Below are the code and all the weights of a small trained network. Each question names an input and a class and asks about switching units off, where a switched-off unit gives its printed mean instead of its output.

import numpy as np


def w(rows, s, z=0):
    codes = np.array(rows[::2]) - 128.0
    scale = np.full(codes.shape[1], s)
    scale[-1] = z or s
    return codes * scale


def f(y):
    return y / 2 * (1 + np.tanh(0.7978845608 * (y + 0.044715 * y**3)))


def log_softmax(a):
    a = a - a.max(-1, keepdims=True)
    return a - np.log(np.exp(a).sum(-1, keepdims=True))


def net(x, mask):
    res = np.array(x, float).reshape(1, 5) / 4 @ E
    y = f(res @ A[0][:, :-1].T + A[0][:, -1])
    res = res + np.where(mask, y, B[0][:, -1]) @ B[0][:, :-1]
    return log_softmax(res[-1] @ U[:, :-1].T + U[:, -1])


A, B = {}, {}
E = w([
[68,71,134,30,199,55],'x0',
[143,9,52,168,112,176],'x1',
[225,134,142,82,210,175],'x2',
[50,138,123,38,106,232],'x3',
[104,189,3,155,195,111],'x4',
],0.0053)
A[0] = w([
[87,59,127,51,197,63,107],'n1',
[149,138,129,174,141,128,40],'n2',
[147,185,126,186,103,188,77],'n3',
[100,96,127,74,146,88,69],'n4',
[126,177,54,129,181,128,86],'n5',
[179,191,120,187,64,210,76],'n6',
[212,134,153,96,206,176,2],'n7',
[94,148,115,95,113,190,98],'n8',
[124,215,174,105,132,96,144],'n9',
[148,150,108,158,96,141,156],'n10',
[145,118,138,133,119,83,70],'n11',
[124,118,96,122,130,138,58],'n12',
[164,123,128,174,132,64,77],'n13',
[80,149,113,72,104,206,67],'n14',
[199,106,131,177,149,39,81],'n15',
[140,77,89,126,108,134,115],'n16',
[222,123,131,85,206,178,42],'n17',
[171,194,124,179,74,199,114],'n18',
[141,81,106,134,139,156,101],'n19',
[137,45,79,143,124,150,104],'n20',
[124,61,254,129,66,122,118],'n21',
[150,30,67,137,113,150,114],'n22',
[116,172,53,131,149,112,92],'n23',
[125,146,89,144,157,118,98],'n24',
[114,129,91,144,156,134,85],'n25',
[124,196,166,112,137,103,151],'n26',
[101,90,144,96,164,94,101],'n27',
[165,77,221,114,108,141,126],'n28',
[114,251,191,107,138,93,174],'n29',
[120,113,136,114,132,121,104],'n30',
[185,109,130,178,121,36,113],'n31',
[178,131,140,160,141,73,84],'n32',
[136,40,80,143,125,153,111],'n33',
[163,17,74,152,144,172,166],'n34',
[2,120,119,192,24,61,41],'n35',
[123,210,170,111,130,104,141],'n36',
[137,83,222,118,106,132,145],'n37',
[142,201,165,90,143,104,155],'n38',
[99,82,118,73,170,77,70],'n39',
[208,135,143,108,200,188,17],'n40',
[95,192,24,145,174,109,61],'n41',
[108,183,36,138,173,118,97],'n42',
[63,155,106,58,113,234,84],'n43',
],0.0076,0.00095)
B[0] = w([
[130,48,118,201,134,21,237],'n1',
[121,117,143,122,148,121,136],'n2',
[129,75,123,153,131,70,177],'n3',
[131,101,125,171,143,85,162],'n4',
[179,103,108,91,88,157,191],'n5',
[126,45,117,178,143,28,217],'n6',
[95,187,66,66,109,100,189],'n7',
[138,140,164,115,182,130,163],'n8',
[87,138,141,180,80,167,189],'n9',
[126,113,127,127,126,99,152],'n10',
[128,131,143,125,147,134,137],'n11',
[130,132,136,131,122,142,127],'n12',
[125,141,168,111,181,146,177],'n13',
[141,150,187,122,209,143,190],'n14',
[135,147,194,103,219,150,224],'n15',
[105,144,141,150,109,144,155],'n16',
[97,195,64,72,113,76,206],'n17',
[121,56,120,171,149,50,206],'n18',
[109,147,140,140,106,140,151],'n19',
[92,148,151,167,80,159,189],'n20',
[232,81,86,89,109,196,252],'n21',
[75,150,154,179,76,171,211],'n22',
[177,106,120,107,109,163,176],'n23',
[152,114,129,116,127,151,149],'n24',
[140,115,130,125,113,149,141],'n25',
[92,131,140,160,93,156,170],'n26',
[130,92,120,160,128,91,162],'n27',
[190,102,91,90,104,173,205],'n28',
[62,139,152,202,52,195,234],'n29',
[138,122,130,142,128,121,130],'n30',
[119,153,193,106,205,156,218],'n31',
[114,145,169,110,172,142,170],'n32',
[90,152,154,177,86,161,195],'n33',
[63,164,148,171,59,174,242],'n34',
[89,250,26,14,129,59,248],'n35',
[91,131,140,170,90,165,180],'n36',
[191,95,101,123,107,167,200],'n37',
[81,143,130,161,81,142,180],'n38',
[133,79,124,176,134,70,183],'n39',
[105,180,73,82,128,82,186],'n40',
[219,79,108,92,91,184,225],'n41',
[204,83,116,102,97,175,210],'n42',
[145,167,225,108,243,145,231],'n43',
],0.02,0.0032)
U = w([
[48,144,144,224,44,221,122],'0',
[254,51,68,90,97,223,87],'1',
[121,28,103,203,163,20,93],'2',
[88,217,23,57,129,95,254],'3',
[140,149,230,121,254,183,102],'4',
],0.007,0.00094)

Each question gives the input, the list of numbers given to net, and the class t.
The units are the neurons (one row each of A and B). Each row of codes is followed by its name. A weight is (code - 128) times the scale printed after its matrix; where a second scale follows, it is the last column's (A, B and U).
mask holds one flag per neuron, in row order. A switched-off neuron (its flag False) gives its mean, the last column of its row in B, instead of its output. The means were averaged over made-up inputs and are rounded, as every weight is.
A unit's drop is (log p(t) with every unit on - log p(t) with that unit switched off) / (log p(t) with every unit on - log p(t) with every unit switched off).
The circuit of an input: a set's keep is (log p(t) with only the set's units on - log p(t) with every unit switched off) / (log p(t) with every unit on - log p(t) with every unit switched off). Starting from the 12 units with the biggest drops (on a tie, the unit counted first), units are removed one at a time, each time the one whose removal leaves the highest keep (on an exact tie, the one counted first), for as long as the keep stays at least 0.8.
circuit, biggest first: the units of the circuit, biggest drop first
most important unit: the unit with the biggest drop
k most important neurons: the k neurons with the biggest drops, biggest first
drop when u is switched off: that unit's drop, to one decimal
input [-8,1,-7,-3,-3], class 2: circuit, biggest first	n6
input [8,0,7,-5,4], class 2: 3 most important neurons	n1; n39; n35
input [0,-7,-6,-2,-8], class 1: 2 most important neurons	n21; n37
input [6,4,-4,7,-7], class 1: 2 most important neurons	n21; n37
input [-6,-5,-1,-5,-5], class 2: 3 most important neurons	n6; n18; n34
input [3,-3,2,5,3], class 4: 2 most important neurons	n43; n14
input [-6,1,4,-7,-4], class 4: 3 most important neurons	n15; n31; n1
input [-7,-4,3,-7,1], class 2: 2 most important neurons	n6; n18
input [4,8,6,3,8], class 0: 3 most important neurons	n34; n22; n33
input [5,5,-7,-1,7], class 1: 2 most important neurons	n41; n42
input [-2,-2,0,4,1], class 4: circuit, biggest first	n43; n14
input [-1,-2,8,7,-7], class 3: 3 most important neurons	n17; n7; n40
input [3,-2,1,-1,2], class 2: 3 most important neurons	n21; n34; n35
input [1,5,-1,7,4], class 4: most important unit	n43
input [7,7,0,-2,1], class 0: 2 most important neurons	n34; n22
input [-2,-4,-7,-3,-6], class 3: 3 most important neurons	n35; n41; n42
input [-6,3,-1,-5,8], class 1: drop when n36 is switched off	0.0
input [-5,5,-2,4,6], class 1: drop when n36 is switched off	0.1
input [0,-4,8,7,3], class 3: drop when n17 is switched off	0.7
input [8,-5,0,5,0], class 2: circuit, biggest first	n1
